Here is a tiny trained network, its code and every weight. The questions are about switching its units off for an input and a target symbol, where a switched-off unit gives its printed mean instead of its output.

import numpy as np


def w(rows, s, z=0):
    codes = np.array(rows[::2]) - 128.0
    scale = np.full(codes.shape[1], s)
    scale[-1] = z or s
    return codes * scale


def norm(h):
    return h / np.sqrt((h * h).mean(-1, keepdims=True) + 1e-5)


def f(y):
    return y / 2 * (1 + np.tanh(0.7978845608 * (y + 0.044715 * y**3)))


def softmax(a):
    e = np.exp(a - a.max(-1, keepdims=True))
    return e / e.sum(-1, keepdims=True)


def log_softmax(a):
    a = a - a.max(-1, keepdims=True)
    return a - np.log(np.exp(a).sum(-1, keepdims=True))


def net(x, mask):
    ids = ['γδεηθλξπτψω'.index(c) for c in x.split()]
    T = len(ids)
    res = E[ids] + P[:T]
    r = norm(res)
    for j in range(3):
        rows = slice(3 * j, 3 * j + 3)
        q, k, v = (r @ M[0][rows].T for M in (Q, K, V))
        z = softmax(np.where(np.tri(T) > 0, q @ k.T / 3**0.5, -1e9)) @ v
        o = O[0][rows]
        res = res + np.where(mask[j], z, o[:, -1]) @ o[:, :-1]
    y = f(norm(res) @ A[0][:, :-1].T + A[0][:, -1])
    res = res + np.where(mask[3:11], y, B[0][:, -1]) @ B[0][:, :-1]
    return log_softmax(norm(res)[-1] @ U[:, :-1].T + U[:, -1])


Q, K, V, O, A, B = {}, {}, {}, {}, {}, {}
E = w([
[91,229,99],'γ',
[86,154,122],'δ',
[48,171,175],'ε',
[52,224,121],'η',
[77,185,182],'θ',
[57,253,135],'λ',
[99,164,145],'ξ',
[26,195,133],'π',
[56,220,110],'τ',
[37,241,126],'ψ',
[31,159,159],'ω',
],0.0015)
P = w([
[139,125,129],'0',
[121,93,77],'1',
[137,221,135],'2',
[91,156,134],'3',
[122,100,97],'4',
[140,190,144],'5',
[78,158,160],'6',
[126,108,112],'7',
[143,185,144],'8',
[73,157,192],'9',
[130,116,124],'10',
[145,181,142],'11',
[72,150,249],'12',
[131,117,125],'13',
],0.015)
Q[0] = w([
[143,51,157],'head 1',
[4,111,131],'head 1',
[143,168,115],'head 1',
[117,126,134],'head 2',
[165,91,142],'head 2',
[198,138,98],'head 2',
[144,143,151],'head 3',
[195,151,112],'head 3',
[88,86,107],'head 3',
],0.025)
K[0] = w([
[121,84,223],'head 1',
[6,55,100],'head 1',
[148,158,84],'head 1',
[126,115,142],'head 2',
[198,144,153],'head 2',
[162,198,67],'head 2',
[161,110,170],'head 3',
[216,130,116],'head 3',
[75,148,77],'head 3',
],0.02)
V[0] = w([
[46,105,197],'head 1',
[9,153,131],'head 1',
[74,130,147],'head 1',
[156,177,83],'head 2',
[158,229,137],'head 2',
[136,126,90],'head 2',
[102,23,126],'head 3',
[158,154,47],'head 3',
[146,122,74],'head 3',
],0.012)
O[0] = w([
[121,220,15,69],'head 1',
[16,163,61,187],'head 1',
[89,164,70,128],'head 1',
[47,67,127,138],'head 2',
[2,187,118,110],'head 2',
[129,58,131,145],'head 2',
[52,29,185,2],'head 3',
[45,202,148,135],'head 3',
[55,157,158,102],'head 3',
],0.0091,0.0051)
A[0] = w([
[143,27,88,212],'neuron 1',
[111,123,254,31],'neuron 2',
[80,184,148,97],'neuron 3',
[126,70,102,199],'neuron 4',
[87,101,76,111],'neuron 5',
[55,157,106,72],'neuron 6',
[71,107,176,6],'neuron 7',
[139,149,27,146],'neuron 8',
],0.019,0.0022)
B[0] = w([
[3,61,141,145],'neuron 1',
[95,75,163,212],'neuron 2',
[104,200,122,236],'neuron 3',
[52,100,93,139],'neuron 4',
[100,44,152,197],'neuron 5',
[179,53,101,249],'neuron 6',
[164,206,72,173],'neuron 7',
[82,32,107,254],'neuron 8',
],0.024,0.0059)
U = w([
[159,81,241,130],'γ',
[21,169,212,110],'δ',
[124,54,108,216],'ε',
[241,151,154,185],'η',
[212,66,83,137],'θ',
[137,193,101,175],'λ',
[86,184,145,88],'ξ',
[111,150,20,6],'π',
[154,121,206,117],'τ',
[132,191,93,66],'ψ',
[8,67,108,129],'ω',
],0.012,0.0015)

Each question gives the input, a string of symbols that net reads in full, and the target symbol t.
The units are the heads (3 rows each of Q, K, V and O) and the neurons (one row each of A and B). Each row of codes is followed by its name. A weight is (code - 128) times the scale printed after its matrix; where a second scale follows, it is the last column's (O, A, B and U).
mask holds one flag per unit, heads first, then neurons. A switched-off unit (its flag False) gives its mean, the last column of its rows in O or B, instead of its output. The means were averaged over made-up inputs and are rounded, as every weight is.
A unit's drop is (log p(t) with every unit on - log p(t) with that unit switched off) / (log p(t) with every unit on - log p(t) with every unit switched off).
The circuit of an input: a set's keep is (log p(t) with only the set's units on - log p(t) with every unit switched off) / (log p(t) with every unit on - log p(t) with every unit switched off). Starting from all 11 units, units are removed one at a time, each time the one whose removal leaves the highest keep (on an exact tie, the one counted first), for as long as the keep stays at least 0.8.
circuit, biggest first: the units of the circuit, biggest drop first
unit that matters most: the unit with the biggest drop
top k neurons: the k neurons with the biggest drops, biggest first
which heads matter: for each layer, one digit per head in row order, 1 if its drop is at least 0.15 and else 0, layers parted by /
input π ω η λ λ θ, target π: top neuron -> [neuron 5]
input τ θ γ ξ, target η: which heads matter -> 111
input ξ η π γ λ π ψ ψ γ η, target π: top 2 neurons -> [neuron 3; neuron 6]
input δ ξ θ, target δ: circuit, biggest first -> [head 3; neuron 8]
input ψ γ ξ ξ δ θ θ γ γ ε γ, target π: top 4 neurons -> [neuron 7; neuron 3; neuron 8; neuron 6]
input η θ τ θ ω ψ η θ θ γ γ θ γ, target δ: top 4 neurons -> [neuron 6; neuron 8; neuron 2; neuron 5]
input π θ ψ ω γ γ δ, target δ: circuit, biggest first -> [neuron 6; head 1; neuron 8; head 3]
input γ γ η γ γ π, target γ: which heads matter -> 100
input τ γ ξ θ θ γ τ γ ξ ξ, target δ: top 3 neurons -> [neuron 6; neuron 8; neuron 5]
input ω γ θ θ γ τ λ, target δ: circuit, biggest first -> [head 1; neuron 8; neuron 3]
input τ θ η γ λ ψ ψ ψ γ π, target π: which heads matter -> 101
input λ ψ ε ψ ψ θ ε γ π τ θ θ π, target η: circuit, biggest first -> [head 2; neuron 8]
input λ ψ θ ξ, target π: circuit, biggest first -> [neuron 3; neuron 5; neuron 6]
input η θ τ ψ τ π θ ξ ξ ψ, target γ: which heads matter -> 011
input η ψ π γ δ τ ε λ π γ ψ γ λ, target π: circuit, biggest first -> [head 1; neuron 3; neuron 6; neuron 2]
input γ ψ γ δ δ ε, target γ: which heads matter -> 100
input γ ξ η, target γ: top neuron -> [neuron 2]
input ψ θ ψ ε, target η: which heads matter -> 111
input ψ ψ θ γ θ τ θ δ π τ θ θ γ, target η: which heads matter -> 110
input γ τ δ θ η γ, target γ: unit that matters most -> head 1
input τ γ θ π, target δ: which heads matter -> 111
input δ λ δ λ π γ π ξ ψ, target δ: which heads matter -> 101
input θ γ γ γ γ ε, target θ: which heads matter -> 001
input δ γ τ, target δ: which heads matter -> 111
input η θ ξ, target η: which heads matter -> 101
input γ γ η γ ψ τ, target γ: which heads matter -> 100
input π ε θ ε ψ ε θ ψ δ ψ ψ ψ ω, target π: top neuron -> [neuron 3]
input π γ γ ω τ λ, target π: which heads matter -> 001
input ε θ ω γ θ ω τ, target η: which heads matter -> 011
input ψ θ ω γ, target η: circuit, biggest first -> [head 1; head 2; neuron 8; neuron 5]
